Below are the code and all the weights of a small trained network. Each question names an input and a class and asks about switching units off, where a switched-off unit gives its printed mean instead of its output.

import numpy as np


def w(rows, s, z=0):
    codes = np.array(rows[::2]) - 128.0
    scale = np.full(codes.shape[1], s)
    scale[-1] = z or s
    return codes * scale


def norm(h):
    return h / np.sqrt((h * h).mean(-1, keepdims=True) + 1e-5)


def f(y):
    return y / 2 * (1 + np.tanh(0.7978845608 * (y + 0.044715 * y**3)))


def log_softmax(a):
    a = a - a.max(-1, keepdims=True)
    return a - np.log(np.exp(a).sum(-1, keepdims=True))


def net(x, mask):
    res = np.array(x, float).reshape(1, 8) / 4 @ E
    u = 0
    for l in range(2):
        y = f(norm(res) @ A[l][:, :-1].T + A[l][:, -1])
        res = res + np.where(mask[u : u + 6], y, B[l][:, -1]) @ B[l][:, :-1]
        u += 6
    return log_softmax(norm(res)[-1] @ U[:, :-1].T + U[:, -1])


A, B = {}, {}
E = w([
[2,114,179,17],'x0',
[126,128,129,129],'x1',
[130,132,129,127],'x2',
[249,71,172,59],'x3',
[129,130,128,126],'x4',
[131,143,246,178],'x5',
[130,129,126,126],'x6',
[129,127,128,128],'x7',
],0.0064)
A[0] = w([
[115,31,197,32,2],'L0N0',
[202,81,142,132,93],'L0N1',
[114,131,254,191,237],'L0N2',
[125,225,103,220,104],'L0N3',
[97,77,239,133,13],'L0N4',
[13,168,155,81,60],'L0N5',
],0.0094,0.0043)
B[0] = w([
[138,255,115,76,189],'L0N0',
[188,104,144,125,164],'L0N1',
[146,121,176,206,255],'L0N2',
[132,221,113,127,224],'L0N3',
[92,143,160,33,153],'L0N4',
[118,20,151,84,205],'L0N5',
],0.01,0.0055)
A[1] = w([
[140,95,153,91,48],'L1N0',
[56,5,143,136,117],'L1N1',
[99,108,82,33,170],'L1N2',
[175,122,7,149,167],'L1N3',
[118,166,24,140,2],'L1N4',
[207,104,130,123,100],'L1N5',
],0.013,0.0046)
B[1] = w([
[99,161,152,155,132],'L1N0',
[81,103,120,142,211],'L1N1',
[174,159,68,203,235],'L1N2',
[82,105,148,73,255],'L1N3',
[141,155,251,73,173],'L1N4',
[102,73,114,112,179],'L1N5',
],0.013,0.0059)
U = w([
[127,204,216,45,252],'0',
[172,14,65,43,132],'1',
[34,91,8,147,105],'2',
[191,193,3,80,160],'3',
[152,205,146,250,71],'4',
[240,48,203,175,59],'5',
[30,60,210,173,37],'6',
],0.02,0.004)

Each question gives the input, the list of numbers given to net, and the class t.
The units are the neurons (one row each of A and B). Each row of codes is followed by its name. A weight is (code - 128) times the scale printed after its matrix; where a second scale follows, it is the last column's (A, B and U).
mask holds one flag per neuron, layer by layer. A switched-off neuron (its flag False) gives its mean, the last column of its row in B, instead of its output. The means were averaged over made-up inputs and are rounded, as every weight is.
A unit's drop is (log p(t) with every unit on - log p(t) with that unit switched off) / (log p(t) with every unit on - log p(t) with every unit switched off).
The circuit of an input: a set's keep is (log p(t) with only the set's units on - log p(t) with every unit switched off) / (log p(t) with every unit on - log p(t) with every unit switched off). Starting from all 12 units, units are removed one at a time, each time the one whose removal leaves the highest keep (on an exact tie, the one counted first), for as long as the keep stays at least 0.8.
units of the circuit, in order: the units of the circuit, biggest drop first
most important unit: the unit with the biggest drop
k most important neurons: the k neurons with the biggest drops, biggest first
k most important neurons of layer l: the k neurons of layer l with the biggest drops, biggest first
drop when u is switched off: that unit's drop, to one decimal
input [5,0,5,0,8,2,-3,1], class 6: 4 most important neurons of layer 1 -> [L1N1; L1N4; L1N2; L1N3]
input [-4,6,8,-4,0,-6,-4,-6], class 0: units of the circuit, in order -> [L1N4]
input [3,3,7,-1,0,-3,-4,6], class 2: units of the circuit, in order -> [L0N5; L1N2]
input [6,6,-7,3,6,-4,-8,-4], class 3: 2 most important neurons -> [L0N0; L1N2]
input [8,-2,-3,-5,1,-2,0,-5], class 2: 3 most important neurons -> [L1N2; L0N2; L1N4]
input [0,-4,-8,6,-6,0,-5,-6], class 1: 3 most important neurons -> [L1N5; L1N4; L0N3]
input [3,-4,-7,0,4,-1,-1,4], class 2: 3 most important neurons -> [L0N5; L0N3; L1N1]
input [6,-2,-4,1,-5,-3,-8,-4], class 3: 2 most important neurons -> [L0N0; L1N2]
input [1,5,0,6,3,-6,8,1], class 3: 2 most important neurons of layer 0 -> [L0N2; L0N0]
input [5,6,0,1,3,0,-4,3], class 3: 3 most important neurons of layer 1 -> [L1N2; L1N4; L1N3]
input [-8,1,-2,1,7,-7,6,-5], class 1: 2 most important neurons -> [L0N0; L1N5]
input [5,2,7,1,-8,-8,-3,-4], class 3: 2 most important neurons -> [L1N2; L0N2]
input [6,2,-5,3,-5,-5,-2,-8], class 3: 2 most important neurons -> [L0N0; L1N2]
input [8,1,-7,-3,-7,-2,8,-7], class 2: units of the circuit, in order -> [L1N2]
input [-8,-7,-2,-3,-1,-1,0,-7], class 0: 3 most important neurons of layer 1 -> [L1N4; L1N3; L1N2]
input [0,-4,-8,-3,8,-6,7,-3], class 0: 2 most important neurons -> [L1N4; L0N5]
input [-3,-5,-1,4,2,-2,7,-4], class 1: drop when L0N2 is switched off -> 0.1
input [-6,-6,7,8,3,-2,-5,1], class 1: drop when L1N5 is switched off -> 0.2
input [-8,0,-2,-4,-2,-7,-7,6], class 0: drop when L1N4 is switched off -> 0.4
input [4,-3,7,2,-1,-2,-2,5], class 3: most important unit -> L0N0
